Here is a tiny trained network, its code and every weight. The questions are about switching its units off for an input and a target symbol, where a switched-off unit gives its printed mean instead of its output.

import numpy as np


def w(rows, s, z=0):
    codes = np.array(rows[::2]) - 128.0
    scale = np.full(codes.shape[1], s)
    scale[-1] = z or s
    return codes * scale


def norm(h):
    return h / np.sqrt((h * h).mean(-1, keepdims=True) + 1e-5)


def f(y):
    return y / 2 * (1 + np.tanh(0.7978845608 * (y + 0.044715 * y**3)))


def softmax(a):
    e = np.exp(a - a.max(-1, keepdims=True))
    return e / e.sum(-1, keepdims=True)


def log_softmax(a):
    a = a - a.max(-1, keepdims=True)
    return a - np.log(np.exp(a).sum(-1, keepdims=True))


def net(x, mask):
    ids = ['ΔΘΞΠΦΨΩαβγζηλμστ'.index(c) for c in x.split()]
    T = len(ids)
    res = E[ids] + P[:T]
    u = 0
    for l in range(3):
        r = norm(res)
        for j in range(2):
            rows = slice(4 * j, 4 * j + 4)
            q, k, v = (r @ M[l][rows].T for M in (Q, K, V))
            z = softmax(np.where(np.tri(T) > 0, q @ k.T / 4**0.5, -1e9)) @ v
            o = O[l][rows]
            res = res + np.where(mask[u + j], z, o[:, -1]) @ o[:, :-1]
        u += 2
        y = f(norm(res) @ A[l][:, :-1].T + A[l][:, -1])
        res = res + np.where(mask[u : u + 4], y, B[l][:, -1]) @ B[l][:, :-1]
        u += 4
    return log_softmax(norm(res)[-1] @ U[:, :-1].T + U[:, -1])


Q, K, V, O, A, B = {}, {}, {}, {}, {}, {}
E = w([
[170,207,143,114,84],'Δ',
[81,89,124,201,184],'Θ',
[135,150,184,151,102],'Ξ',
[64,86,165,107,114],'Π',
[56,55,78,161,193],'Φ',
[89,58,101,174,55],'Ψ',
[71,132,104,38,124],'Ω',
[87,135,254,104,146],'α',
[153,121,60,136,93],'β',
[173,135,105,149,102],'γ',
[68,146,131,135,175],'ζ',
[185,154,122,180,83],'η',
[166,177,144,149,142],'λ',
[161,111,117,137,70],'μ',
[125,126,118,113,154],'σ',
[177,94,206,150,129],'τ',
],0.025)
P = w([
[255,253,92,152,115],'0',
[116,154,156,190,58],'1',
[147,90,147,171,44],'2',
[131,100,146,168,68],'3',
[117,93,147,156,75],'4',
[104,96,152,156,94],'5',
[101,122,161,145,90],'6',
[100,126,149,163,96],'7',
[82,225,177,146,78],'8',
[96,142,160,156,97],'9',
[99,186,208,111,82],'10',
[112,127,145,171,96],'11',
[104,146,133,191,100],'12',
],0.0074)
Q[0] = w([
[124,158,100,181,119],'0.h0',
[161,179,74,155,144],'0.h0',
[156,161,249,184,113],'0.h0',
[110,107,39,113,107],'0.h0',
[126,186,189,153,113],'0.h1',
[87,175,96,148,62],'0.h1',
[122,121,183,81,106],'0.h1',
[141,202,135,250,180],'0.h1',
],0.011)
K[0] = w([
[130,76,66,84,131],'0.h0',
[137,114,151,96,179],'0.h0',
[254,30,131,121,127],'0.h0',
[106,217,89,98,13],'0.h0',
[195,185,134,61,124],'0.h1',
[155,145,136,114,164],'0.h1',
[171,78,208,86,238],'0.h1',
[54,37,50,26,69],'0.h1',
],0.0091)
V[0] = w([
[131,156,120,127,62],'0.h0',
[152,82,237,41,138],'0.h0',
[178,103,199,227,209],'0.h0',
[187,80,196,40,178],'0.h0',
[126,122,1,119,105],'0.h1',
[91,41,92,104,140],'0.h1',
[87,214,109,116,83],'0.h1',
[83,185,177,27,119],'0.h1',
],0.0075)
O[0] = w([
[90,174,129,118,152,194],'0.h0',
[151,163,144,162,122,38],'0.h0',
[184,151,148,101,115,137],'0.h0',
[136,156,165,194,157,2],'0.h0',
[165,132,168,131,200,151],'0.h1',
[153,136,178,81,125,96],'0.h1',
[61,93,191,110,74,163],'0.h1',
[148,12,80,203,254,56],'0.h1',
],0.0079,0.006)
A[0] = w([
[186,49,105,254,124,2],'0.n0',
[95,181,81,117,88,244],'0.n1',
[119,95,181,120,67,121],'0.n2',
[181,124,108,156,75,157],'0.n3',
],0.0098,0.0009)
B[0] = w([
[115,166,191,99,135,194],'0.n0',
[126,2,80,113,111,249],'0.n1',
[34,140,126,248,161,254],'0.n2',
[32,159,66,92,155,228],'0.n3',
],0.0081,0.0047)
Q[1] = w([
[38,100,124,157,165],'1.h0',
[130,254,115,51,158],'1.h0',
[99,97,153,147,60],'1.h0',
[85,116,71,166,100],'1.h0',
[105,176,201,101,192],'1.h1',
[194,158,61,240,155],'1.h1',
[55,112,182,92,200],'1.h1',
[172,122,104,114,187],'1.h1',
],0.0095)
K[1] = w([
[63,56,26,37,135],'1.h0',
[133,51,178,145,3],'1.h0',
[194,146,29,147,147],'1.h0',
[70,151,86,205,56],'1.h0',
[100,146,220,118,186],'1.h1',
[139,57,89,241,134],'1.h1',
[117,34,76,84,113],'1.h1',
[106,130,147,120,154],'1.h1',
],0.0065)
V[1] = w([
[142,70,196,194,99],'1.h0',
[64,122,86,81,118],'1.h0',
[3,171,58,164,35],'1.h0',
[50,76,189,13,115],'1.h0',
[120,187,62,182,187],'1.h1',
[211,77,76,147,140],'1.h1',
[166,161,120,119,182],'1.h1',
[161,106,133,38,176],'1.h1',
],0.0073)
O[1] = w([
[98,131,170,132,104,123],'1.h0',
[127,94,114,156,101,170],'1.h0',
[145,28,162,65,131,250],'1.h0',
[150,102,131,39,17,144],'1.h0',
[152,85,79,64,173,119],'1.h1',
[64,221,138,112,137,99],'1.h1',
[142,105,158,2,103,84],'1.h1',
[94,152,95,58,80,78],'1.h1',
],0.0072,0.013)
A[1] = w([
[129,131,129,247,79,163],'1.n0',
[98,152,186,184,133,155],'1.n1',
[142,111,225,125,158,123],'1.n2',
[180,165,170,98,140,255],'1.n3',
],0.014,0.0048)
B[1] = w([
[144,209,175,121,129,252],'1.n0',
[184,249,85,205,155,166],'1.n1',
[166,77,95,194,150,163],'1.n2',
[145,77,172,122,50,148],'1.n3',
],0.014,0.011)
Q[2] = w([
[103,127,246,94,131],'2.h0',
[55,139,97,130,93],'2.h0',
[100,112,148,161,43],'2.h0',
[111,158,78,235,120],'2.h0',
[124,46,184,181,29],'2.h1',
[93,176,165,167,66],'2.h1',
[101,127,171,46,112],'2.h1',
[172,156,144,175,150],'2.h1',
],0.013)
K[2] = w([
[145,189,156,127,114],'2.h0',
[74,139,161,201,120],'2.h0',
[107,99,137,144,17],'2.h0',
[78,109,104,104,89],'2.h0',
[145,186,60,79,136],'2.h1',
[182,124,130,87,151],'2.h1',
[178,145,120,156,101],'2.h1',
[131,160,249,62,128],'2.h1',
],0.013)
V[2] = w([
[254,125,71,141,109],'2.h0',
[221,136,202,81,146],'2.h0',
[176,127,157,138,88],'2.h0',
[129,67,73,106,156],'2.h0',
[187,91,76,204,150],'2.h1',
[124,114,195,243,85],'2.h1',
[132,113,48,171,35],'2.h1',
[156,201,102,136,71],'2.h1',
],0.01)
O[2] = w([
[80,56,204,119,72,46],'2.h0',
[86,123,174,109,70,2],'2.h0',
[3,90,134,157,142,174],'2.h0',
[164,80,178,172,128,83],'2.h0',
[75,124,155,172,206,131],'2.h1',
[64,109,181,167,129,165],'2.h1',
[154,98,190,2,162,232],'2.h1',
[54,218,149,21,105,200],'2.h1',
],0.0092,0.0059)
A[2] = w([
[111,146,152,84,249,255],'2.n0',
[188,103,97,133,178,124],'2.n1',
[108,160,67,220,182,98],'2.n2',
[99,85,137,138,69,179],'2.n3',
],0.015,0.0054)
B[2] = w([
[149,72,226,12,102,200],'2.n0',
[205,77,85,34,166,167],'2.n1',
[120,95,122,112,192,227],'2.n2',
[184,29,153,164,131,255],'2.n3',
],0.011,0.0065)
U = w([
[75,122,119,149,149,38],'Δ',
[147,129,174,87,236,49],'Θ',
[76,170,188,194,175,207],'Ξ',
[44,152,86,97,250,96],'Π',
[103,134,89,127,117,79],'Φ',
[104,92,143,76,142,5],'Ψ',
[244,120,81,152,189,102],'Ω',
[56,101,155,201,191,59],'α',
[146,114,29,102,84,58],'β',
[119,151,83,94,117,58],'γ',
[123,137,35,167,124,154],'ζ',
[25,190,176,67,67,186],'η',
[145,44,185,203,1,95],'λ',
[118,176,44,126,68,167],'μ',
[178,180,146,124,120,233],'σ',
[161,193,130,177,127,240],'τ',
],0.0093,0.0028)

Each question gives the input, a string of symbols that net reads in full, and the target symbol t.
The units are the heads (4 rows each of Q, K, V and O) and the neurons (one row each of A and B). Each row of codes is followed by its name. A weight is (code - 128) times the scale printed after its matrix; where a second scale follows, it is the last column's (O, A, B and U).
mask holds one flag per unit, layer by layer, with each layer's heads first. A switched-off unit (its flag False) gives its mean, the last column of its rows in O or B, instead of its output. The means were averaged over made-up inputs and are rounded, as every weight is.
A unit's drop is (log p(t) with every unit on - log p(t) with that unit switched off) / (log p(t) with every unit on - log p(t) with every unit switched off).
The circuit of an input: a set's keep is (log p(t) with only the set's units on - log p(t) with every unit switched off) / (log p(t) with every unit on - log p(t) with every unit switched off). Starting from the 12 units with the biggest drops (on a tie, the unit counted first), units are removed one at a time, each time the one whose removal leaves the highest keep (on an exact tie, the one counted first), for as long as the keep stays at least 0.8.
units of the circuit, in order: the units of the circuit, biggest drop first
top k neurons in layer l: the k neurons of layer l with the biggest drops, biggest first
which heads matter: for each layer, one digit per head in row order, 1 if its drop is at least 0.15 and else 0, layers parted by /
input μ Φ λ Ξ, target Ξ: units of the circuit, in order	[1.n1, 2.h1]
input η λ γ Ψ γ λ Ψ η Ω μ, target η: units of the circuit, in order	[2.h1, 1.n2]
input Ψ Ψ Θ Δ Ξ λ Ψ Ψ λ Ω Π Ψ Θ, target Ω: units of the circuit, in order	[0.n2, 2.h1]
input η Θ Ψ λ η Φ Ω Δ, target η: which heads matter	10 / 00 / 01
input ζ Ω Ξ γ Ψ Ψ, target Ω: which heads matter	01 / 01 / 11
input Ψ Ψ Ψ η Δ, target λ: which heads matter	10 / 10 / 00
input η Ψ Ψ Θ Ξ Ψ Ψ Π Ψ γ Δ Δ, target η: units of the circuit, in order	[2.h1]
input β Ψ Ψ η Ψ Ψ Ω α, target Ω: units of the circuit, in order	[1.n2, 1.n1, 2.h1]
input Ψ η λ ζ η Π, target λ: which heads matter	00 / 10 / 00
input Ω η Ω Ψ Ω Ξ, target Ω: which heads matter	01 / 00 / 00
input Ψ Ψ Ψ Δ Δ τ η λ γ, target η: which heads matter	10 / 00 / 00
input Ψ Ξ λ η Φ τ η Ξ λ Ψ ζ, target λ: top 2 neurons in layer 1	[1.n0, 1.n2]
input Ω Ξ Ψ μ μ Ψ Φ Ψ η, target Ω: top 2 neurons in layer 0	[0.n0, 0.n2]
input Ξ ζ Ψ Ψ Ψ Φ Φ Φ Ω μ λ, target Ω: units of the circuit, in order	[1.n2]
input Π Φ Π, target Ξ: which heads matter	10 / 10 / 00
input Ψ Δ Ψ η Ξ, target Ξ: which heads matter	01 / 10 / 00
input η Ψ Ξ Ψ Ψ Ψ Ψ μ, target η: which heads matter	00 / 00 / 01
input μ ζ η η, target η: which heads matter	00 / 00 / 00
input λ Ξ Ψ Φ Θ Φ η Ψ Ψ Ψ Ψ, target Π: which heads matter	01 / 11 / 10
input Ψ Ψ Ψ Ψ Ψ η σ Ψ μ Ψ Ξ Θ Δ, target λ: which heads matter	00 / 10 / 00
input Ψ ζ λ Ξ Ψ σ, target λ: top neuron in layer 0	[0.n3]
input η Ψ Ψ η η η β β Ψ η Ψ γ λ, target λ: which heads matter	01 / 00 / 00
input Ψ Φ Δ Ψ Π, target λ: top 2 neurons in layer 1	[1.n1, 1.n2]
input λ Ξ Ψ η Ψ σ Π, target Π: top 2 neurons in layer 0	[0.n3, 0.n1]
input λ Ψ Ξ η Ψ Φ Ψ η Ξ λ λ Π, target Π: top 2 neurons in layer 0	[0.n3, 0.n0]
input Ψ Π Π Θ λ Ψ Ξ Ω Ξ Ψ η, target Ω: top 2 neurons in layer 0	[0.n0, 0.n3]
